Below are the code and all the weights of a small trained network. Each question names an input and a class and asks about switching units off, where a switched-off unit gives its printed mean instead of its output.

import numpy as np


def w(rows, s, z=0):
    codes = np.array(rows[::2]) - 128.0
    scale = np.full(codes.shape[1], s)
    scale[-1] = z or s
    return codes * scale


def f(y):
    return y / 2 * (1 + np.tanh(0.7978845608 * (y + 0.044715 * y**3)))


def log_softmax(a):
    a = a - a.max(-1, keepdims=True)
    return a - np.log(np.exp(a).sum(-1, keepdims=True))


def net(x, mask):
    res = np.array(x, float).reshape(1, 2) / 4 @ E
    y = f(res @ A[0][:, :-1].T + A[0][:, -1])
    res = res + np.where(mask, y, B[0][:, -1]) @ B[0][:, :-1]
    return log_softmax(res[-1] @ U[:, :-1].T + U[:, -1])


A, B = {}, {}
E = w([
[250,155,148,72,81,49,170,66,83,88],'x0',
[164,122,195,214,180,101,85,93,76,149],'x1',
],0.015)
A[0] = w([
[120,142,25,74,132,136,151,184,219,89,110],'N0',
[72,104,164,186,210,161,60,149,135,211,167],'N1',
[190,201,96,68,80,120,153,107,157,13,170],'N2',
[170,166,104,40,90,89,161,103,146,31,151],'N3',
[203,151,186,164,97,55,109,18,2,116,247],'N4',
[43,104,123,103,108,210,121,214,210,165,253],'N5',
],0.0093,0.0048)
B[0] = w([
[173,109,41,38,21,138,120,170,196,152,201],'N0',
[93,204,163,238,120,138,37,159,76,113,221],'N1',
[29,173,98,75,98,145,242,98,117,42,215],'N2',
[11,143,100,94,71,70,220,127,135,75,215],'N3',
[141,59,254,110,180,196,143,8,40,54,251],'N4',
[3,73,138,83,114,161,54,232,190,232,246],'N5',
],0.0098,0.021)
U = w([
[132,68,130,89,130,120,113,127,103,117,131],'0',
[131,126,53,171,72,76,140,77,89,149,4],'1',
[254,46,178,130,202,164,129,74,65,102,174],'2',
[123,68,70,60,68,199,120,176,221,176,108],'3',
[108,203,72,112,80,44,181,145,166,104,62],'4',
[97,132,169,92,114,119,208,76,62,62,88],'5',
[94,181,117,203,134,133,86,185,137,170,249],'6',
[189,231,146,217,172,147,92,72,93,100,138],'7',
],0.0086,0.0028)

Each question gives the input, the list of numbers given to net, and the class t.
The units are the neurons (one row each of A and B). Each row of codes is followed by its name. A weight is (code - 128) times the scale printed after its matrix; where a second scale follows, it is the last column's (A, B and U).
mask holds one flag per neuron, in row order. A switched-off neuron (its flag False) gives its mean, the last column of its row in B, instead of its output. The means were averaged over made-up inputs and are rounded, as every weight is.
A unit's drop is (log p(t) with every unit on - log p(t) with that unit switched off) / (log p(t) with every unit on - log p(t) with every unit switched off).
The circuit of an input: a set's keep is (log p(t) with only the set's units on - log p(t) with every unit switched off) / (log p(t) with every unit on - log p(t) with every unit switched off). Starting from all 6 units, units are removed one at a time, each time the one whose removal leaves the highest keep (on an exact tie, the one counted first), for as long as the keep stays at least 0.8.
circuit, biggest first: the units of the circuit, biggest drop first
top k neurons: the k neurons with the biggest drops, biggest first
drop of u: that unit's drop, to one decimal
input [6,-7], class 4: top 2 neurons	(N4, N0)
input [8,7], class 2: circuit, biggest first	(N4)
input [-2,0], class 6: circuit, biggest first	(N0, N4)
input [-1,4], class 7: top 2 neurons	(N5, N1)
input [2,-3], class 4: circuit, biggest first	(N4, N5)
input [1,1], class 2: circuit, biggest first	(N3, N2, N5)
input [4,-5], class 4: top 3 neurons	(N4, N0, N3)
input [0,-2], class 3: top 2 neurons	(N4, N1)
input [0,2], class 2: top 2 neurons	(N3, N2)
input [-2,4], class 7: drop of N5	0.5
input [-2,8], class 7: drop of N1	0.7
input [-1,7], class 2: drop of N2	0.1
